Every row comes from one small tree of marks. The marks that hang from a mark follow it in brackets, in alphabetical order. Every link used is in the known rows. Which tree was each row made from?
Known rows
kinagov[kovi[sobis[lesin] tepa vubom[mapi]]]: [-180   20   83  -57   33   79  113  -13  -18  -68  -62  -58  -10   52
  -49  -52  380   33   90   33  100  146   20   27   28   84   89  220
   29  -22    3 -232  172  -86 -285    2 -119  -62   50  194   -6   -3
   51  -48   -5  209  138 -107   31]
vovu[terig vobop[kovi]]: [  61  118  181  -93  104 -102   65 -213  129  -55 -193   17   -7   38
  -35 -138    1  -23   39  -49  106  118  -65  213 -135  150  130  149
  -35    8 -367  -55   27 -108  -51  119 -100   -3  192   25  -18   93
  139  -66 -151  145   13   44  -88]
mapi[vubom[manepak[sobis[lesin vobop]]]]: [ -47 -117  176  -80   76  121   80   75   -5  -48 -112    3  -52    0
  -22  -65  321  -43   52   34  130  128  -68   73  -60   96  190  280
 -114  -38 -111  -76  215   17 -144   71  -70  -15   63   96  -53   84
   40  -62 -167  134   85  -25  -20]
vubom[manepak[sobis[lesin ruzu]]]: [ -91 -241  184  -77  106  156   81  -30   72  -70  -42  -72  -46   40
    4  -68  205  -91   73  -22  133  164  -64    8  -11   77  188  315
    9  -43 -131 -137  195  -13  -84   83  -37  -59   -4  159    3   22
   20  -68  -77  163  -16   13  -36]
zatib[terig vobop[lesin[ridam ruzu] zureg[kinagov]]]: [-134   69  146  -80  113  -48  125 -158  152   29   63    4   87   13
 -105 -156  -94   -2  -60  -69  104   49  -92   94 -241  185  222  371
  -26  -32 -274   71  180 -271 -126   62  -20  -74   57   97 -100   73
  129  -82 -129  249    4  -18   74]
tazam[kovi[kinagov] mapi terig]: [-168  -29  133   79  106 -300  102 -153  111 -146  -33  -63  147   17
  -63 -100  333  -30  108  -66  156   36 -142    0 -158  102  100  234
 -178  -45 -203 -138   60 -139  -59  -38 -165  -69   18  245  -92   13
  213  -69   74   86   30  -69  -84]
bisave[vubom[mapi[tazam[kovi[tepa] terig]]]]: [-150   81  116   44   21 -340   95 -100   47   91  -39  -39   56   80
  -75  -81  320    5  128  -48  121   91  -91   59 -105   87  170  124
  -53  -53  -63 -326   45  -98 -155 -120  -95  -92  -28  211  -59   19
  144  -51  109  177  105 -143    6]
tepa[sobis terig zatib[lesin[ruzu]]]: [ 349  115  179  191  130   83   56 -218  211  -15  -81   13   -6   59
  -73 -107   94    3   32  -42  109  116 -171   66  -27  121   93   61
 -102   50 -274  182   70 -121 -147   75 -128 -101   69  130 -149    4
  185  -18 -137  143  -91  -97   -4]
terig[tazam[kovi[tepa[zatib] vubom[manepak]]]]: [  50  -25  115   66   81 -356   74    2  -38   -9  -73   -6   14   83
  -45  -63  284    3   54  -92  149  139 -142   23  -47   99  118   94
  -52  -89  -84 -223   40  -88 -234  -51 -109 -100    6  219  -57   50
  103  -39  106  170   74  -54   88]
zureg[kinagov[kovi[sobis tepa] vubom[mapi]]]: [-217  166   79   23    4  176  128   14   35 -108  -65   14   57   39
  -84 -103  243    8   17   15   99  206  -54   75   55   80   66  185
  -60  -14  -71 -106  132 -120 -227    3 -198  -71   60  145  -76  -19
  125  -37  -86  215  168 -135   38]
manepak[sobis[ruzu vobop[kovi]]]: [ -47 -113  167 -156  101    3  100   29   83   32 -146  -65  -18   27
   20  -53  144  -39  133  -43  168  116  -97   -7 -250   55  183  346
 -154  -20 -168   40  230  -37 -151   33    7   42  103   57   55   16
   57  -66   21  150   61   37  -61]
vubom[manepak mapi[tazam[kovi]]]: [-230   39  151   54   75   15   78   99   37   19  -41   22   38   30
  -46  -66  205  -62  116  -15  146   73 -114  186    3  146  185  151
 -136  -31 -194 -194   71   15 -157  -19 -147 -130  -41  105 -132   25
  139 -136  -45  186   20 -116   -8]
zureg[kinagov[kovi[tepa[sobis] vubom[mapi]] manepak]]: [-150  220   23   90   35  128  122  -11    0 -213  -82   -1   24   43
  -97  -59  196   38   42   43   78  229 -100   86  -73   66   72  184
   -5    8  -28  -37   74  -77 -235    5 -204  -58   94  188  -67  -29
  106  -47   10  179  118 -167   73]
manepak[sobis[vobop[kovi zureg]]]: [ -43    5  162 -145   66  -95  102   28   95   32 -253  -13   22   31
   23  -52   84   11   85  -39  190  100 -126   68 -309   49  231  408
 -186   -8 -265   77  223  -95 -177   40   29   54  152  -39   39   63
   67 -103   -4  173  110   64  -68]
lesin[ridam[bisave] ruzu zatib[vobop[kovi]]]: [-180  -29  193  150   99 -152  107 -292  158 -151   61   72   11   29
  -64 -122  -30  -39  118 -119  104  -93 -162  271  146  176  139  233
  -72   39 -378  129  108 -129 -288   32 -123 -111  109  -40 -114   18
  146  -11  -35  245   44   39   73]
kinagov[kovi manepak[sobis[ruzu]] vubom zureg]: [  21   18  -30   93   31  471   92  123  -44 -273 -196  -37  -56   65
  -94   20  565  -81  109  -30   94  308 -143  -91 -104   -7   42  337
  -13  -71  -74  -27   29   17 -304   56 -176   17   60  115   75  -15
   41   21   27  200   71  -95  144]
sobis[lesin ruzu vobop[vovu]]: [-110 -173  203 -340   92  -35  107   39  123   57    6 -123   -1   46
    9  -88  185  -86  126 -110  171  208  -20  -98 -135  145  140  254
   34  -60 -160 -100  214  -96 -126   64    2  -18  118  120   42   12
   12  -68  -87  118   63   42  -82]
mapi[vubom[manepak[sobis[lesin[ridam] ruzu tepa]]]]: [ -45 -241  161    4   81  104   74  -26  -77 -104   35  -14  -55   43
   13  -86  256  -76  124   -5  105  144  -27   12  182   52  150  281
  -46  -32  -12 -202  163  -52 -112   15  -83  -38  -24  135   17   37
   23  -32  -86  168   97  -14   45]
vobop[kovi[sobis[ruzu]] vovu[terig] zureg]: [  43  102  173 -191   53 -123   81 -164  142 -153  -13  -22   35   76
   29  -94   22  -34   24  -58  140  159  -75   19 -199   26  236  224
 -100   14 -378 -116  -44 -182  -80  135  -84   26  132   23   78   39
   91  -79  -18  234  131   46    7]
mapi[tazam[kovi[kinagov tepa vubom] terig]]: [ -58   48   55   38   71 -497  103 -149  -34   20  -11  -95   97   32
  -87  -97  270    9  137  -72  163  115  -58   39 -141  120  120  237
 -140  -76  -62 -254   26 -141 -176 -174 -100  -76  -61  196   32   47
  116  -37  206  106   93  -77   31]
tazam[kovi[tepa] mapi[vubom] terig]: [  49   38  145   81   64 -263   87 -157   17 -180  -11   -4  130   33
  -93  -79  459  -17  105  -29  129  116 -143  -31 -152   18  139   74
 -114  -54 -160 -236  -12 -119  -75  -41 -191  -77   56  272  -93   42
  179  -52   67  107   92 -115  -44]
vubom[manepak[sobis[tepa]] mapi]: [-201  -74  159   31   74  108   84  131    6  -12  -97  -57  -14   58
   52  -36  194  -31  132   41  121  110 -142   91  -45   99  154  176
 -135  -12  -20 -144  207  -28  -72   36  -54  -96   66   55 -125   23
  114  -96   17  176   57  -84  -44]
tazam[kovi[vubom[manepak]]]: [ -62  -71  144    7   79 -186   85   66   25  -67  -47  -26  -35   56
  -30  -65  381  -15   32  -68  136   88 -117   91  -61  149  140  206
  -61   -6 -137 -197  102  -31 -167  -38 -123  -78    4  165  -52   51
   80  -74    4  152  100  -59   12]
kovi[vubom[manepak mapi]]: [-200   -9  182    0   71   -4   83  106   45  -34  -40  -30  -60   51
   -9  -69  299   -5   57   12  106   80  -74  178  -88  156  121  132
  -70  -30  -67 -228  102   -5  -73   19 -109 -150   43   92 -108   44
  108  -82  -91  180   92 -110   39]
vubom[manepak[sobis[ruzu]] mapi[tazam]]: [-198  -88  162   17   89  165   73   84   22   25  -44  -36   -3   19
   -2  -53  157  -87  166   37  140  116  -79  102  -28   67  199  201
 -139  -68  -91 -157  116   48  -90   15  -83 -111  -57   96  -54   13
  105  -91   -6  194   -6  -89   18]
lesin[zatib[vobop[vovu]]]: [-142    6  189  -39  124 -220  100  -56  125 -116  -52  -65   42   72
  -11  -96  155  -72   62 -115  155   29 -123  116  -48  144   97  180
   60  -22 -341   22   73  -35 -136  107  -59 -122   52    9  -61   37
  124  -56  -30  187   81    8  -67]
vubom[manepak[sobis[lesin vobop]] mapi[tazam]]: [-284  -58  164  -91   73  151   90  127   30   88 -101  -19   -5   -7
  -24  -47  195  -44  166   63  160  104  -49  123  -66  115  216  257
 -158  -58  -68 -125  221   51 -190   28  -39  -73   33   72  -94   51
   78 -125  -72  167   27  -80  -48]
terig[tazam[kovi mapi]]: [-153  -75  153   -5  117 -256   83  -19   24  -41 -132   11   87   33
  -54  -77  284  -68  105 -126  166   24 -179  -17 -111  139  152  151
 -128  -93 -258 -127   78  -83 -168  -22 -150  -94  -42  209  -82   25
  199  -76  -50  145   29   -6  -48]
vovu[terig vobop[kovi[kinagov[manepak]] lesin[ridam]]]: [-104  110  116  -25   99 -125   95 -293   82 -191 -141   39    4   40
  -62 -136 -103   42   75    1   73  120   28  252   99  153  101  257
  -43   21 -284  -16   46 -163 -152  113 -154   42  197   43  -20   79
   72  -86 -103  178  -28   54    4]
terig[tazam[kovi[kinagov[manepak] mapi tepa vubom]]]: [-134  -81  -16   45   77 -281  107    6 -180   -5 -143  -63   41   67
  -15  -41  240   13   91  -91  139  156  -64  -14 -131  116   60  307
 -108 -128   45 -150   97 -100 -371 -181 -130  -52  -25  280   57   -1
  101  -31  249  152   72  -54   97]
vubom[manepak[sobis[lesin]]]: [-130 -155  180  -41  100   79   84  -13   76  -91 -122  -43  -32   34
  -14  -64  209  -62   53   -8  136  124  -95   82   -7  109  193  299
  -28  -21 -176 -102  193  -12 -115   85  -46  -72   29  106  -42   51
   38  -87  -99  158    3   21  -56]
bisave[vubom[manepak mapi[tazam[kovi[tepa[sobis]]]]]]: [-140  116  133  117   22 -177   87  -86    4   11  -16   31  -13   63
  -55  -58  201   17   78   33  109   90  -94  162   73   68  196   31
   -5  -15 -161 -282   66  -38 -197  -32 -180 -100  -40  151 -100   24
  116  -91  -46  198   87 -156   33]
zureg[kinagov[kovi[tepa[terig]] manepak vubom]]: [ -11  228   14   66   26  116  112  -24   41 -213 -139    1    9   55
 -147  -92  277  -18  -29  -29   79  292  -99   -9  -48   81   47  190
  -10    3  -85  -52  -39  -80 -232   -2 -216  -46   58  184  -24  -10
  112   -1  -11  172  117 -125   53]
vovu[vobop[kovi[mapi vubom]]]: [ -68   15  160  -48   78  -35   82   -3  -14  -20 -166   35   -4   52
   26 -107   80  -19   55  -59  154  136    3  261 -175  113   61  277
  -25  -36 -256  -45  102  -80 -159   21 -116  -29  140   35   54   68
   75  -62  -94  160   63    9  -11]
kinagov[kovi vubom[manepak mapi] zureg]: [-156  169   72  104   -4  432   91  191   38 -219  -91   49  -34   58
  -92  -32  492  -62   42   18   99  228 -125  133  -12   84   48  147
  -66  -50 -165 -199   13  -21 -227  101 -230 -106   83   34 -109   17
  117  -47 -167  225  106 -158  125]
kovi[kinagov tepa[zatib[vobop]]]: [  32   18   99   31  128 -273   90 -183   43   68 -105 -148   93   47
  -32 -123  -25   21   95  -68  126  142  -76   65   39  150   17  230
   91  -75 -127   47  163 -165 -152    9   -7  -88   41  124  -19   26
  136  -77   -3  112    8  -27  -23]
manepak[sobis[ruzu tepa vobop[lesin[zatib] vovu]]]: [ -99 -170  174 -218   70 -208  114  112   56   17  -61 -115   24   97
   66  -46  185  -18  186  -76  183  185  -67 -108    3   68  134  293
  -75  -32  -22    1  274  -94 -171   53   35   32  161   41    1   27
  -10  -31  142  171   77   32  -68]
tazam[kovi[kinagov[manepak] tepa[zatib]] mapi]: [ -50   10   65  135  101 -260   84 -144   28 -133 -160  -43  142   48
  -60  -59  177   35  135  -71  131  162 -135  -25  166   43   41  211
  -15  -56  -85   13   55  -91 -253  -38 -167  -49   86  263  -27  -15
  151  -89  138  108  -18  -76  -29]
kovi[mapi tepa[sobis[lesin ruzu] terig]]: [ 136  -46  112  -17   85   90   85 -228   20    2  -76 -103   -2   88
  -33 -100  114  -33   81  -13  102  258   41  -47  -81   64   65  231
  106  -40  -74 -108   81 -106 -190  -21  -53  -65   48  262   52  -31
   68  -47    8  142  -21  -42  -32]
bisave[vubom[manepak mapi[tazam[kovi[kinagov sobis]]]]]: [-341   33  110   94   34 -156   91  -26   -5   44   -5   26   -4   30
  -19  -81  220   -7   62   20  115    7  -57  165  110  111  172  214
 -117  -31 -114 -247  118  -19 -203  -43 -173  -74 -112  149  -74   16
  139  -80  -58  203   88 -146   45]
lesin[ruzu zatib[terig[tazam[kovi]]]]: [-121  -36  163   90  136 -208   96 -115  148   10 -113   60   32   58
  -77  -79  181  -60  -43 -182  141  -61 -203   39 -164  122  197  241
 -185  -60 -269   -5   59  -69 -271  -10 -112 -112   55  144  -73   17
  158   43  145  235  -37   -1   64]
terig[tazam[mapi[vubom[manepak]]]]: [-122   -1  194   42  105 -112   65   11  -34 -121  -74   79   24    2
  -57  -92  264  -93   46  -38  133   32 -153   94  -71  111  157   61
 -134 -116 -297 -172    6  -23  -55   81 -210 -142  -49  124 -125   70
  188  -59 -251  157   38  -52   36]
vovu[terig[tazam] vobop[kovi lesin[ridam ruzu]]]: [ -36   53  210  -52   91 -201   92 -300  117  -42  -83  123    1   35
  -63 -140 -101    2   60  -65   95   50  -48  208  -10  155  199  117
 -104  -35 -370  -71   25 -230 -204  110 -145  -13  174   42  -81   90
  120  -36 -139  221  -43   42   72]
manepak[sobis[lesin ruzu tepa]]: [ -48 -313  140 -157  105   57   84  -32    3   68  -74 -162   -2   76
   41  -72  199  -69  171  -95  141  198  -52 -131   -3  103  138  393
   25  -51   41 -110  284 -112 -112  -13   54   -6    1  175   77   -1
   21  -37   18  133   30   39  -89]
ridam[bisave[vubom[manepak[sobis[vobop]] mapi[tazam]]]]: [-228  -12  125  -15   16  -99   74   89   26   74  -78  -21  -51   14
  -49  -68  229  -14  172   44  115   77 -139  165  -12  201  182  148
 -184  -25  -55 -119  240   -4 -150  -44  -84  -57   59   54 -147   81
  115  -43  -67  172   97  -36   21]
mapi[tazam[terig] vubom[manepak[sobis[ruzu]]]]: [  44  -12  152   95   85    1   63  -17  -35  -88   28   -5    8    0
  -71  -84  340 -120  109   25  139  120  -98   84 -180   27  201  194
 -181  -83 -191 -208  -24   22    7   22 -137  -81  -90  116  -41   75
   99  -22  -41  150   38 -107   79]

Which tree is each row?
[-147 -145   86  -15   60  -80   75  160 -167   77  -69  -63  -16   49
   11  -62  279  -44  153  -20  166  172    9   98   48  113  100  369
  -70  -90   71 -200  139    3 -265 -103  -51  -87  -49  148   44   68
   30  -65   48  165   75  -93   56]  kovi[mapi[tazam] vubom[manepak[sobis[lesin tepa]]]]
[ -11  -39  173  -17   78   30   79  114  -12  -44 -145   15  -53   -3
  -15  -59  309  -40   54   40  129   96 -119  102 -110   87  174  217
 -166  -32 -162  -36  176   36 -112   62  -90  -28   74   41  -75   88
   77  -58 -131  136   94  -44    4]  mapi[vubom[manepak[sobis[vobop]]]]
[-160  -88  189  154  108 -193  104 -270  143  -72   34   23    1   24
  -70 -128   51  -50  140 -125   91  -85 -161  212  189  212   97  215
  -11    5 -314  120  153 -107 -259    4  -91 -147   93   -5 -144   24
  153    4  -37  219   21   20   69]  lesin[ridam[bisave] ruzu zatib[vobop]]
[-118   33  240  -67   39  -83  109 -216  209   14 -113  136  100   51
   -6 -165 -185    3  -36 -131  153  160  -52  219   44   89  183  394
   53  -46 -359  130  188 -225 -141  130  -62  -26  189  -11  -68   60
   58  -40 -183  221  -53   18  -10]  vovu[vobop[lesin[ruzu zatib] zureg[kinagov]]]
[-217  -65  180   40   84  161   85   94   77  -65 -134  -29  -20   38
   17  -41  210  -35   94   58  119   85 -130  138  -75   93  181  184
 -144  -16 -102 -105  176   17  -84   61  -78 -107   61   73 -124   26
  116 -100  -18  187   30  -61  -28]  vubom[manepak[sobis] mapi]
[-325 -154  182   37   41   -7   93  -49   77  -59  -57    9  -76   67
   -5  -72  266   -4   90   37   89   45  -34  118  172   71  187  233
  -25   -6   -9 -263  180  -23 -179    6  -79  -83    6  157  -57   23
   70  -60  -53  223  109  -52   29]  bisave[vubom[manepak[sobis[lesin[ridam]]] mapi]]
[-105  -25  180    0  111 -159   68  -18  -25  -62 -133   42   53   13
  -62 -100  267  -79   83  -79  136   30 -140   44  -94  131  138  114
 -131 -122 -254 -118   39  -60  -81   32 -168 -118  -46  139  -78   58
  196  -43 -219  144   51  -18   11]  terig[tazam[mapi[vubom]]]
[ 132   81   68  115   72 -267   67  -62  -92   72 -163  -36   -2   94
  -29  -90  284   26   65  -17  112  154  -14  -10 -121   57   -2  169
  -53  -93   40 -115  -21  -59 -278  -75  -61  -99   41  237    9   27
  136    4  145  189   70 -108  126]  kovi[mapi sobis tepa[terig[tazam] zatib] vubom]
[ -83 -163  156   28   89   70   65  -52  -70  -75   14   37  -27   -2
  -59 -101  216 -106  147    4  129  110    7   97  211   53  199  289
  -89  -69 -122 -186   68   23 -163   -9 -122  -67 -123  118   46   57
   32  -46 -130  181   55  -16   90]  mapi[tazam vubom[manepak[sobis[lesin[ridam] ruzu]]]]
[-177  -60  122    5   69  -40   95   46    4   -2  -68  -44   -4   57
   -4  -51  426   25   95  -18  116   35  -73   58 -103  135  127  235
 -117    0  -25 -163  178  -41 -212  -67 -103  -53   14  190  -57    8
  118  -74   44  184  136  -94   -4]  tazam[kovi[sobis vubom[mapi]]]
[ -72   16  179   -5  109 -176   92 -130  119   -6 -123  -34   45   70
  -15 -113  101  -42   30 -132  153   17 -107  149 -108  119  122  350
   93  -44 -375   40  119  -64 -123   88    4 -100   28   -1  -48   49
  128  -81  -99  214   57   -1  -61]  lesin[zatib[vobop[zureg]]]
[  45  125  162 -205   36 -326   76  -66  131 -159  -76  -31   19   91
    3  -92  115   31   10  -75  149  168  -79   81 -211   92  220  192
 -133   13 -249 -173  -81 -199 -124   49  -79   -3  158   19   81   92
   93  -61   36  205  212   47   35]  vobop[kovi[vubom] vovu[terig] zureg]
[  11  -66  163 -148   68    1  111 -160  132   44 -148  -21  -13   18
  -20  -48  100   21   79  -10  141  146  -82  -58 -215   45  250  298
 -151    5  -72   26  189 -124 -314   12    9   34  160  110   43   16
   60  -33   88  145   39    4  -58]  manepak[sobis[lesin[ruzu] vobop[kovi[tepa[terig]]]]]
[  65   38  100  -82   70  -65  103  -70  -29  155 -107  -79  -23   42
    5  -85  190  -31  105    4  115  180   17  -80 -231   47   42  246
  -21  -59  -79  -53  133  -27 -212  -33  -11  -34  110  173   29  -14
   96  -57   76  154   24  -98  -18]  kovi[mapi sobis[ruzu vobop] tepa[terig]]
[-208   49  173   47  158 -258   79  -87  113  -98 -172   35   51   53
  -94 -106  194  -73   -2 -125  147  -58 -150   78 -137  118  122  185
 -134  -85 -312  -63   15    1  -92   66 -120 -156   40  112  -79   54
  187   -6  -16  214  -16   40  -18]  lesin[zatib[terig[tazam[mapi]]]]
[ -83  -10  171  -90   97 -160  109 -111   74   12  -37  -55   48   56
  -46 -123   49   -1   84  -69  128   59  -38  137  -73  185  153  338
  109  -33 -341  -18  193 -199 -114   75   10  -65   14   22  -76   78
   77 -151 -206  219   48   17   -6]  zatib[vobop[lesin[ridam] zureg]]
[-230    7  123   88   88 -110  106 -146  -28   11  -32   -1   63   27
  -79 -126  228  -92  167  -42  143   31   36  159   -9  102   75  387
  -49  -63 -257 -148   57  -40 -213  -47  -82 -114  -20  132  -14   26
   85  -93  -47  196   11  -67   44]  kovi[mapi[tazam[terig]] sobis[lesin[ridam]]]
